Below is a small trained network, with its code and all its weights. Each question gives an input and a class and asks what happens when units are switched off, that is, made to give their printed mean instead of their output.

import numpy as np


def w(rows, s, z=0):
    codes = np.array(rows[::2]) - 128.0
    scale = np.full(codes.shape[1], s)
    scale[-1] = z or s
    return codes * scale


def f(y):
    return np.maximum(y, 0)


def log_softmax(a):
    a = a - a.max(-1, keepdims=True)
    return a - np.log(np.exp(a).sum(-1, keepdims=True))


def net(x, mask):
    res = np.array(x, float).reshape(1, 6) / 4 @ E
    y = f(res @ A[0][:, :-1].T + A[0][:, -1])
    res = res + np.where(mask, y, B[0][:, -1]) @ B[0][:, :-1]
    return log_softmax(res[-1] @ U[:, :-1].T + U[:, -1])


A, B = {}, {}
E = w([
[53,132,108,116],'x0',
[109,161,190,67],'x1',
[135,104,187,255],'x2',
[125,145,39,103],'x3',
[34,66,88,157],'x4',
[81,221,125,179],'x5',
],0.0088)
A[0] = w([
[141,83,62,110,213],'neuron 0',
[53,135,136,112,153],'neuron 1',
[154,29,142,72,169],'neuron 2',
[48,121,144,148,102],'neuron 3',
[127,35,110,119,145],'neuron 4',
[157,172,147,130,187],'neuron 5',
[110,155,185,168,231],'neuron 6',
[117,79,64,114,251],'neuron 7',
[78,162,133,120,119],'neuron 8',
[30,168,122,133,192],'neuron 9',
[141,109,169,204,193],'neuron 10',
[138,170,110,145,78],'neuron 11',
[183,149,153,60,253],'neuron 12',
[109,127,195,203,211],'neuron 13',
[115,168,62,188,149],'neuron 14',
[183,212,73,131,194],'neuron 15',
[161,252,145,113,199],'neuron 16',
[194,149,141,85,159],'neuron 17',
[55,146,136,141,92],'neuron 18',
],0.015,0.0039)
B[0] = w([
[68,127,67,172,202],'neuron 0',
[123,176,60,166,192],'neuron 1',
[137,161,172,254,219],'neuron 2',
[142,206,91,119,188],'neuron 3',
[96,67,178,229,194],'neuron 4',
[124,133,134,43,188],'neuron 5',
[145,104,25,73,223],'neuron 6',
[64,100,71,182,209],'neuron 7',
[91,151,111,113,176],'neuron 8',
[79,137,78,120,226],'neuron 9',
[151,80,44,96,235],'neuron 10',
[149,43,167,124,153],'neuron 11',
[129,211,113,145,241],'neuron 12',
[158,89,54,118,251],'neuron 13',
[118,91,129,144,199],'neuron 14',
[41,105,191,127,217],'neuron 15',
[92,128,144,87,247],'neuron 16',
[139,234,115,127,210],'neuron 17',
[124,177,92,139,183],'neuron 18',
],0.009,0.011)
U = w([
[65,44,139,182,178],'0',
[118,162,79,103,139],'1',
[124,59,98,141,135],'2',
[112,147,248,88,159],'3',
[227,27,104,102,155],'4',
[129,62,176,128,59],'5',
[218,163,153,186,102],'6',
[189,50,240,108,2],'7',
],0.011,0.0057)

Each question gives the input, the list of numbers given to net, and the class t.
The units are the neurons (one row each of A and B). Each row of codes is followed by its name. A weight is (code - 128) times the scale printed after its matrix; where a second scale follows, it is the last column's (A, B and U).
mask holds one flag per neuron, in row order. A switched-off neuron (its flag False) gives its mean, the last column of its row in B, instead of its output. The means were averaged over made-up inputs and are rounded, as every weight is.
A unit's drop is (log p(t) with every unit on - log p(t) with that unit switched off) / (log p(t) with every unit on - log p(t) with every unit switched off).
The circuit of an input: a set's keep is (log p(t) with only the set's units on - log p(t) with every unit switched off) / (log p(t) with every unit on - log p(t) with every unit switched off). Starting from the 12 units with the biggest drops (on a tie, the unit counted first), units are removed one at a time, each time the one whose removal leaves the highest keep (on an exact tie, the one counted first), for as long as the keep stays at least 0.8.
units of the circuit, in order: the units of the circuit, biggest drop first
k most important neurons: the k neurons with the biggest drops, biggest first
drop when u is switched off: that unit's drop, to one decimal
input [4,-3,-2,1,-5,6], class 0: units of the circuit, in order => neuron 15
input [3,0,2,-3,3,2], class 1: units of the circuit, in order => neuron 3; neuron 4
input [-6,-7,6,4,-6,-6], class 6: units of the circuit, in order => neuron 17; neuron 2
input [7,-5,7,-5,8,3], class 1: 2 most important neurons => neuron 3; neuron 18
input [-6,8,-6,-5,-7,-8], class 6: 3 most important neurons => neuron 2; neuron 12; neuron 17
input [-4,-2,0,5,7,8], class 0: 3 most important neurons => neuron 14; neuron 17; neuron 12
input [-6,-8,1,3,-5,-6], class 6: 2 most important neurons => neuron 17; neuron 2
input [1,8,0,-5,-1,-7], class 6: drop when neuron 2 is switched off => 0.2
input [-6,8,-8,0,-6,-7], class 3: drop when neuron 13 is switched off => 0.2
input [-5,5,2,-6,-1,-6], class 6: drop when neuron 2 is switched off => 0.3
